Each row has two labels, one from each of two sets.
[-90  14   4 -15   7   5 -11  30 -52  -4   0 -31  22 -42   1  -6   1 -69
 -22 -12  31 -46  15   8  -3  -3 -26   6 -23  20  22 -17  26  63  -3 -36
 -37  11   3  22 -16   8  49 -25  23  38  22   4  14   2   2   3   6  16
   9 -26  54  -3 -15  20   1  22  -5  24 -15  -3 -24 -51 -11   6  -1  -6
  25   2 -17  -8  20 -56]	K/Sur
[-100    6   -3    6   31   12   42   -8  -23  -40  -26  -20   16    0
   -3   -5   -7  -13   -9   25    3  -36   11   13  -11   34   14    8
  -19   13   21   -8  -23   39    4   12  -15    1   -2   27   14    0
   27  -27    4   17    1   -7   -8   -4    3   -3  -10    9   17  -69
    9    3  -60  -20   -8  -16  -11   24    0  -25  -15  -45  -12  -43
    1  -57    1   60    5  -17  -35  -23]	M/tutif
[-59  -6 -29  -9  26   2  11  30 -25   0  21  33  37  21  27  15  -6   1
 -44  -7  12  -1   6   2  -1  16 -16 -24 -35  18 -30   4  36 -30  -5  13
   0   2 -74  50   1  20  31   1 -14 -18  30 -19  24   2  -6 -16 -17   8
  -2  17  13  25  -1  34  22  37   4  28  -4  27  16  24  17   7 -15  12
 -13 -50 -11   9  55  -8]	A/tutif
[-61 -29   0   7  21  -5   6   5 -45   5 -37 -10  13  15  11  16   1 -44
 -16 -33  25 -53  11  19 -17   7  -6 -17  -3 -40  36 -10 -13  60  20 -37
 -22   7  -3   0 -11  -1  67  -6   3 -18  29   0  -8 -26  11 -10  21  34
  -4 -41  38  -1 -50  18 -12   1 -29  17   5 -13 -21 -44 -10   1   9 -22
 -26 -11   3  -4  15 -79]	K/Sur
[-14   2 -22   2   2   9  46  -6   6 -22 -15 -10  22  22   3   3   2  33
  34  33  43  -1   7  14 -20 -11  -7   2 -34  17  -3 -14  -7  28  -7  19
 -13  -1   7   6  38  -8   7 -32  15  -2 -10 -17   6   0  -1  -6 -13  -2
  16 -89   3  -8 -19 -26  -3 -24  -9  13  22 -16  -7 -11 -12 -34   7 -18
  -2  71  49   3 -46  -7]	K/Sukug
[  5  13  24   7   7   9  -4  22 -57  17 -44  13  40   3  11  15  -6  -2
 -14 -31  65 -16  -9   6  -3  -1 -19  10   3   3  16  -3   0  52 -11 -50
 -18  16 -16  18 -20  35  36 -41  -1   1   6  14   0 -34   5  -3  13  25
 -14   0  11   7 -32  28 -19  -6  34  -2  18  10  -4 -24  15  11  18 -11
   9 -24   3   5  16 -63]	A/Mesam
[-18  16  13  -7   6  -7 -39   9 -56 -11 -47 -19  26  13 -11   4 -15   7
 -30  32  74   9   1   8 -14 -16 -15   0   7  12   9  18  40  47  -5 -38
 -41  12  -9  31  17  25  38 -23  22   3   1  15   4  -3  15   1   0  44
  26 -12   9 -12 -68  13  13 -23 -13   0  -3  -7  -3 -45   3  -9 -17 -22
   4  38   5  -7 -12 -40]	M/Mesam
[-114   12   -9    3    4   14   -5  -21  -82  -30   12  -56   37   24
   11   -8   10 -114  -36   51  -16   21   13    4  -19    1    9   14
  -37   10   39   -1   30   43   -7  -37   18  -15   63  -12  -18  -10
   44  -10   -6    2   47  -16   52    2   -4  -20    4   45   33   -1
   -4  -28  -42  -30  -30   42   -8    9  -39   11  -26  -58   -8  -29
  -36  -33  -97   22  -14    2   16  -86]	M/tutif
[-43  -2 -21 -11  37  -9  44 -23  -2 -27 -28 -27   0  16  -8   1 -14  49
 -33 -23  16 -53  -4  11 -14  43 -39  -1  -4  -5 -21 -11  17  12  12  22
  18  10 -33  11  13  15  34   5   0 -10  63  -5  -1  -3   2  -6  -2 -10
   7 -31   3  -1 -17  18  11 -19 -18  22  19 -12  -4   0  -1 -10   3  -4
  18  20  24   9  -2  -1]	K/tutif
[ 38  -7  35  18  10   8  29   5 -27  11 -36 -29   6  -1  -6 -11  -5   6
   8  -8  36   6 -40  -2 -26  15   8  11   0  -5  11 -12 -13  33  13 -25
  -8  22   5  11  11   5  15 -21   4  13 -16  10  -4  -4  -2  10  40   3
  14   0   1 -11 -27  -8  -9 -14  -7 -10  13 -24  -7 -22  -1  -8   7   0
  25  28   5 -37 -17 -28]	K/Mesam
[ 27  -6  -5   0  -3  13 -32  41  39   3   7  16  27   3 -11  -2  -5  13
 -69 -21  48  36  -5   1   1 -60 -14   5 -10  26 -32   0   8 -27  -3  -3
  -8   8 -42   2  13  20  34 -21  14  30   0 -68  15  12   8  -3   9  53
  10  45  -1 -20 -25  56 -16  -6  34  -9  -4  -1   8  26  10 -11 -16  11
  12 -10  -5 -35  17 -14]	A/Mesam
[-10   0 -16 -13  -4 -16  23  -5  25  -8  -9  48   3  11  -6  22  -7  50
   0 -36   8 -24  19  -2  10  42 -22 -18   7 -22 -29   3  19   4   7  28
  -4   0 -90  -2  19 -29 -17 -13 -20 -29   5   6 -12 -20 -10 -13   2 -37
 -27  26   0  -1  67  40  23   4  -7  -6   7   7 -52  58   5  10  28   2
  41 -43 -57  -1  25  54]	A/Sukug
[-10  12 -18  18   8   2  37 -22  -2 -50 -24 -21   2  29   7   0 -18  36
  23  23  23  -6  10  14 -14   7   0   4 -14  10  -3  -8  -6  20  -3  -4
   3 -10  10  -9  25   4  -1  -3  -6 -10 -12   1 -15 -33  11 -13   8 -15
   6 -42   4 -24 -14 -27  -2 -14 -13   4 -18  -7  -7   6  -8 -27 -17  -7
  -5 114  10  10 -28  -2]	M/Sukug
[-36   1 -12   1  -9  10  15 -30 -36 -29 -21  -8  33  51   1  -1  17 -27
  23  58  11   4  -4   0 -10  23  -6 -16 -30  26   0  -9  23  27  -2  -6
  14 -15  12  -6  12  22   2  -6 -17   0   7  10  39 -16  -2 -16 -10   0
  11 -20 -11 -29 -24  -6   1   5  -8   5 -32  -7 -11  -9  -3 -27 -20 -23
 -51  88   8  -9  12 -15]	M/Sukug
[  4  -8 -24   4  15 -19  29   5  -1 -32 -20  43   4  41  11  12  -9  73
   0 -19  62  -4   9   8 -27  11 -15 -22 -12  24 -36  -2  15 -12  -1  14
   9   1 -63  -6  21   8   1   2 -28 -21   6   3  10 -11  11 -11   3 -12
 -28 -11 -10   1   0  31   4   3 -11  24  -8   4   6  18  14   1   6   1
  18   5   7  -4  30 -10]	A/Sukug
[-49 -11  19  -1  29 -18  28   8 -33  -8 -30  -9  12  13  -5   1   2  -7
  -5  16   9  -1  -3  -8  -6 -25   0   5 -15   2  14  -8  -3   2   8  -4
  -5  -3 -12   8  -3   6  18 -31  20  16   2   2  -5   1  -5 -17  -7  26
  11 -16  11  -7 -74  37 -13 -19  -3 -12   2  -8 -13 -29  -3 -15  -3 -17
  -3  21 -17  20  -3 -20]	M/Sur
[  70    8   20    8  -10    4  -16    2  -16   13  -45    3    5  -15
    0    7  -20   28    5  -35   87   10    2  -62   -1   31  -13  -13
 -114   -5   -8   -5   -6   44    8  -43  -13    8   -1  -18    2   16
   41  -26    6    1   -8   -4    1  -25   -1   20    0   27   11   -4
  -11  -26   -7   32  -29  -14   15  -21    8   14  -25  -23    6    5
  -34    7  -15    3    9  -18  -15  -40]	M/Mesam
[  7   6  10  24   0  14  -4  -1 -41 -10 -35 -17   0  11  -4   7  -1 -13
 -13  -2  50   8   0   9   8  -7   4  -3 -18 -13  -6 -17   6  28   7 -19
 -11  -3  33   0 -13  20  25 -24  19  -7   4 -21   7 -33   5   2   6  43
  15 -18   3 -11 -27   3 -15 -10 -11  -5   5 -11 -24 -39   2 -24 -13   2
 -16  25  15   6  -6 -34]	M/Mesam
[-85  -5 -12  -5   7   4  32  -4 -35 -10 -12  -5  27  31 -12   4   1 -32
  -3  21   6 -24  15   6 -18  28 -14   0 -22   5   4  -7   7  25  11  10
   4  -7 -14  15  12  13   7 -17   1  -7  -1  -3   1  -9   7  -3  -1  29
  14 -19  15 -25 -40  -2  -2 -14  -7  32 -14 -11  -7 -25  16 -29  -2 -28
 -20  24  -9  -8 -13 -33]	K/tutif
[ 47  -6  17   5  13   4   1  25 -50  10 -35  17  13  -4  16  47  -7  79
 -24 -40  70   2   6  -3  -6 -10 -29 -22 -15  12 -16   3   8  -6   8 -22
 -15   9 -61  20   0  30  20 -90  34   7   3   8 -15 -20  -3  -3  -9  20
  11  13   7   8 -41  20   8  23  16 -18  14  36  13   7  17  19  -5   6
  15  -9  15  41  45  -5]	A/Mesam
[-54  -9 -37  10  39  -6  65 -15  13 -37 -26  -7 -18  40 114  -1  -2  38
  17  29  31 -42   3   9  -7  35 -10  16 -17   2  -2  15  -2  11  11  19
  -7   3 -28  -5  19   2  11 -15 -17   0  -2   2   1  -5   3 -18   9  -9
   5 -48   4  -1 -80   1  -3  -6 -15  14  -5 -10  -5 -13  -8 -26 -23 -17
 -22 101  14  26 -16 -13]	K/tutif
[-18  -1  15   7  -1  -1   6  14 -42   4 -38 -21  -3 -17 -15 -11 -34  -6
  50   7  89 -38   9  -5 -28   4 -13   6 -12   9  26 -14 -43  78  26 -22
 -36   9   3  38  16  -4   9 -33  24  -2 -22  -5 -13 -31   6  -4   9  24
   8 -68  39 -30 -24  -7  -9 -21 -22   5   5   0  -9 -61 -13   6  15 -13
  31  66  11   1 -38 -63]	K/Mesam
[-114   20   25   -7  -14  -25   21   17 -113  -51  -40    3   80   25
   -1    6   -8  -53  -63    2   95  -18   38    8   -4   -1  -36  -12
  -34   34   30  -11   14  102   16  -44  -43  -14  -52   68   10   11
    6  -53   35  -55   13   -1   16  -46   -8   -5   28   53    7  -27
   31  -49   -7   30   19   16  -11   17   -5    7    5  -66   11   -7
   16  -47   -2   60  -17    6  -13  -73]	H/Mesam
[-18  -7 -11 -17  28   2  -9  56 -13 -11  -1  -4   9  -2   3   4 -13  29
 -69 -51  49 -47 -18  -2   2   4 -36  -3   8  -2 -22 -11  15 -10  16   6
 -11  14 -38  13   7   7  50 -33 -29 -14  27   4  -6  26   0  11   7  14
 -33   0   7   6 -31  57  12  -6   8  20  19  16  20   3   9   9   8  14
  40 -55 -27  -4  26   3]	A/Sur
[-21   6 -27  -1  12  -3  12  10 -18 -26  -6  24 -10  31  -2  13 -14  59
 -38 -39  41   5   7   5 -15  41 -17 -17  -9   5  -8  -3  31  11  10   6
   7   4 -60  11   7   6  23   4 -25 -16   7  -3   8 -30  -8 -43   4  15
 -14  22  -9  -8  24  -1   8  13  12   2  10   4  18  11  12  -6  31  -2
 -23 -22  -4  -8  -8  30]	A/Sukug
[-20   0 -17  -8  -3   2  33 -32 -24 -29 -14   4  34  46  -7   3   6  26
  19  31  30 -12   8  -8 -11   9  -2  -3 -24  14 -47  13  10  -9   6   0
  14  24  -3 -21  24  -7 -19 -33   0 -11   0  -9 -19 -27  -3 -19  -1  12
  14 -32  -7 -37   9 -13  22 -17 -10   3  -8  -3   7  -2  -7  -4   2 -18
 -17  77  14   8 -23  16]	K/Sukug
[-56  18  23   5  -6   3   6  -2 -38 -18 -32 -43  14   6 -12  -9   4 -46
  -6  26  32   9   8  20  -8 -10   4  12 -19  11  32  -6  -4  25  -5 -29
 -11  -7  36 -12 -15   4  18 -32  19  -5 -29  -2  13 -12  -2   6   7  46
   6 -54   5 -26 -55   5 -12  -3  -4   3  -4 -17   1 -36 -13   6 -59  -5
 -19  56  -3  15 -14 -43]	M/Sur

Each row has two labels, one from each of two sets.
[  9   2 -16   5   3  -8 -13  -6  17 -11 -16   7  -8   8   1   0 -18 -18
  22 -14  12   5  22  -2   6 -27  23  -3  14 -15  14  15  -9  19 -21  30
 -17  -2  -9  -5 -19   0  -6  23 -29 -33 -14   8   6  -7 -12 -20 -10  -3
   4  -3 -25 -11 -15  -6  19 -16 -25 -16  -3 -13 -18 -25 -10  -8  -4 -10
  11  -1  -5 -18  -8 -17]	Y/(67)
[ 19   6  -5  22   9  -6  -3 -10 -23  13 -21  -6 -19  21   2   6 -17 -13
  25 -44   9  14 -30  12  11 -20  -8  -1  13  -2  -4   4 -10  13 -15  24
 -12  -2  -6 -20 -20  -3  -8  14 -21 -26   4  -2   9  -9   5 -20  38 -12
  10   1 -12  11 -43 -14  24 -15  -2  -5   4 -22   9  -8 -22 -11 -18   8
   2   2  -8 -19 -14  -8]	Y/(76)
[ -6   8  15  27  -3 -16   7 -13 -44 -15  13  -3 -36 -13  17   8 -15  11
   8 -49  -9  -9 -38  38  10  -9   2   0  -4 -11   3 -17 -16   0  -5   5
   6  13 -20 -14  -5   2  -9   0   8  -9  -2   2 -33 -21 -13 -14  -6  18
  -6  -6   9   5 -12  13   5   7  -2 -17  18   4  20  22 -24 -17  12 -24
   2   0 -16  14 -14   5]	R/(76)
[ 23  -3   5  -8  -7  -6  -8  -8   0   1  25  -8 -20 -13   4   9 -57  31
   4 -46  -2 -13  15   8  11  11   7  11  12 -22  20 -11  13  -1   5   9
 -15  23  -8 -39  -1  30  -4   8   4  19  18   9 -18   2  -2 -34 -14  24
  -5   6  -6  -9  -3  -9 -11  -8   7 -20  33   0 -15  20 -20  18  20   0
  -2 -15  31 -16 -50  12]	B/(69)
[ 20   1 -11  -5 -13  -1  -9  -3  10  -7 -24 -14 -11  22  -1   3   2 -13
  29 -44  12  30  10  11  13 -59  10  -6   9 -24   8   9 -17  31  -9  17
  -9   1  -1 -23 -27   0  -6  16 -31 -36  -9   6  22   9  25 -23 -10 -11
   3 -17 -23  -5  -4 -15  20 -25  -6 -13   6 -16 -29  -6  -2   5   0  -4
   5  -3  -8 -27 -20  -7]	Y/(69)
[-41   3 -15  24 -20  11  15 -10   1  17  -1   1  22  -1  -6  22  16  11
 -25  12  19  -8  92 -19  -8 -22 -15  -6  10  -6  13  -3   9 -16 -18 -15
 -10 -16 -12 -29 -34  27   0  19   8 -23 -25  -2  -2   5  21 -19   7  15
   7  11  19  26  27  12   3  26  31  -4   9  -6 -29  -2 -54  45   8 -11
   2  26  39   4   4  -8]	V/(69)
